Here is a tiny trained network, its code and every weight. The questions are about switching its units off for an input and a class, where a switched-off unit gives its printed mean instead of its output.

import numpy as np


def w(rows, s, z=0):
    codes = np.array(rows[::2]) - 128.0
    scale = np.full(codes.shape[1], s)
    scale[-1] = z or s
    return codes * scale


def norm(h):
    return h / np.sqrt((h * h).mean(-1, keepdims=True) + 1e-5)


def f(y):
    return np.maximum(y, 0)


def log_softmax(a):
    a = a - a.max(-1, keepdims=True)
    return a - np.log(np.exp(a).sum(-1, keepdims=True))


def net(x, mask):
    res = np.array(x, float).reshape(1, 8) / 4 @ E
    u = 0
    for l in range(2):
        y = f(norm(res) @ A[l][:, :-1].T + A[l][:, -1])
        res = res + np.where(mask[u : u + 7], y, B[l][:, -1]) @ B[l][:, :-1]
        u += 7
    return log_softmax(norm(res)[-1] @ U[:, :-1].T + U[:, -1])


A, B = {}, {}
E = w([
[179,120,71,113,131,89,169,207,51,71,149],'x0',
[135,159,130,138,77,104,134,143,114,156,132],'x1',
[166,161,67,123,154,82,104,151,213,154,28],'x2',
[126,76,211,62,80,225,113,16,161,173,193],'x3',
[50,157,208,176,131,136,125,138,150,145,136],'x4',
[13,133,63,237,108,145,70,195,196,78,106],'x5',
[254,123,142,223,70,187,172,126,114,158,83],'x6',
[120,145,233,119,193,48,152,136,146,159,97],'x7',
],0.0076)
A[0] = w([
[135,133,124,173,126,170,151,124,174,254,111,4],'L0N0',
[186,106,173,60,192,11,192,176,36,156,94,30],'L0N1',
[128,56,126,199,186,147,165,91,106,129,144,79],'L0N2',
[88,129,56,127,186,112,6,196,112,118,106,26],'L0N3',
[224,84,96,140,135,98,185,98,106,73,196,17],'L0N4',
[119,126,100,219,116,147,106,223,70,124,126,54],'L0N5',
[103,148,76,108,58,109,110,104,180,71,88,169],'L0N6',
],0.0069,0.0041)
B[0] = w([
[162,47,207,137,119,69,122,176,133,162,70,187],'L0N0',
[198,254,206,30,235,38,214,216,91,123,224,253],'L0N1',
[144,128,35,48,36,94,78,73,120,130,243,160],'L0N2',
[85,88,48,36,128,108,94,227,221,93,73,230],'L0N3',
[189,16,97,44,41,144,120,103,51,84,76,188],'L0N4',
[154,194,58,250,44,126,212,41,82,95,134,234],'L0N5',
[117,92,151,168,242,108,84,149,80,141,181,231],'L0N6',
],0.0074,0.0044)
A[1] = w([
[23,165,181,66,99,199,95,85,150,112,115,92],'L1N0',
[106,152,58,254,110,147,179,144,111,145,142,102],'L1N1',
[29,170,33,85,143,116,79,217,205,68,92,61],'L1N2',
[83,147,184,90,117,152,133,69,192,188,164,97],'L1N3',
[202,140,100,128,152,147,163,167,96,82,43,104],'L1N4',
[229,50,189,129,85,68,144,174,142,167,83,155],'L1N5',
[166,88,112,109,123,173,128,104,78,86,113,3],'L1N6',
],0.0083,0.0054)
B[1] = w([
[26,81,160,146,170,157,159,86,149,127,183,206],'L1N0',
[87,193,145,198,31,65,212,151,112,82,143,218],'L1N1',
[87,3,37,120,205,36,61,147,79,182,91,255],'L1N2',
[80,132,184,216,149,171,81,119,170,83,159,216],'L1N3',
[48,84,173,89,131,185,128,91,86,107,234,194],'L1N4',
[163,205,121,114,140,175,110,134,186,169,49,230],'L1N5',
[190,12,118,84,42,115,102,104,139,67,95,150],'L1N6',
],0.011,0.0073)
U = w([
[212,185,167,185,142,196,91,97,220,211,20,3],'0',
[220,71,71,34,60,196,137,66,78,102,132,246],'1',
[47,24,23,121,223,26,62,200,87,136,90,233],'2',
[221,255,187,13,216,30,231,203,81,154,184,81],'3',
[103,202,66,229,19,59,220,180,75,35,143,172],'4',
[40,52,210,140,166,190,81,46,191,116,202,72],'5',
],0.011,0.0025)

Each question gives the input, the list of numbers given to net, and the class t.
The units are the neurons (one row each of A and B). Each row of codes is followed by its name. A weight is (code - 128) times the scale printed after its matrix; where a second scale follows, it is the last column's (A, B and U).
mask holds one flag per neuron, layer by layer. A switched-off neuron (its flag False) gives its mean, the last column of its row in B, instead of its output. The means were averaged over made-up inputs and are rounded, as every weight is.
A unit's drop is (log p(t) with every unit on - log p(t) with that unit switched off) / (log p(t) with every unit on - log p(t) with every unit switched off).
The circuit of an input: a set's keep is (log p(t) with only the set's units on - log p(t) with every unit switched off) / (log p(t) with every unit on - log p(t) with every unit switched off). Starting from the 12 units with the biggest drops (on a tie, the unit counted first), units are removed one at a time, each time the one whose removal leaves the highest keep (on an exact tie, the one counted first), for as long as the keep stays at least 0.8.
circuit, biggest first: the units of the circuit, biggest drop first
most important unit: the unit with the biggest drop
top k neurons: the k neurons with the biggest drops, biggest first
k most important neurons of layer l: the k neurons of layer l with the biggest drops, biggest first
drop when u is switched off: that unit's drop, to one decimal
input [5,0,4,0,3,3,3,5], class 4: most important unit : L0N5
input [5,6,-6,2,-1,4,-4,3], class 4: top 2 neurons : (L0N3, L1N2)
input [6,5,1,-3,-5,4,3,5], class 4: top 2 neurons : (L0N5, L1N1)
input [0,-7,1,-7,-6,-3,7,-7], class 1: circuit, biggest first : (L0N4, L1N4)
input [3,-1,3,1,0,2,8,5], class 0: top 2 neurons : (L1N5, L0N0)
input [-2,6,3,0,5,-7,5,-8], class 0: top 2 neurons : (L1N5, L0N0)
input [2,0,2,4,-1,-4,-7,-4], class 5: top 2 neurons : (L0N3, L1N2)
input [5,-1,1,-1,-2,2,2,2], class 4: top 2 neurons : (L0N5, L0N0)
input [-5,-1,-3,-7,5,-1,-3,8], class 3: top 2 neurons : (L0N1, L1N2)
input [-6,6,4,8,-1,4,4,7], class 0: 2 most important neurons of layer 1 : (L1N5, L1N4)
input [1,-5,1,7,-3,7,-1,1], class 2: top 2 neurons : (L1N2, L1N4)
input [-4,6,-2,-4,-2,1,0,-3], class 4: top 2 neurons : (L0N5, L1N1)
input [-3,5,1,4,1,-1,3,-2], class 0: drop when L0N0 is switched off : 0.2
input [-8,-6,-3,-2,-3,-7,-4,3], class 3: most important unit : L0N1
input [3,-6,7,-2,8,-5,-3,2], class 3: drop when L0N1 is switched off : 1.3
input [-6,-5,-1,-2,-1,0,3,3], class 0: drop when L0N0 is switched off : 0.1
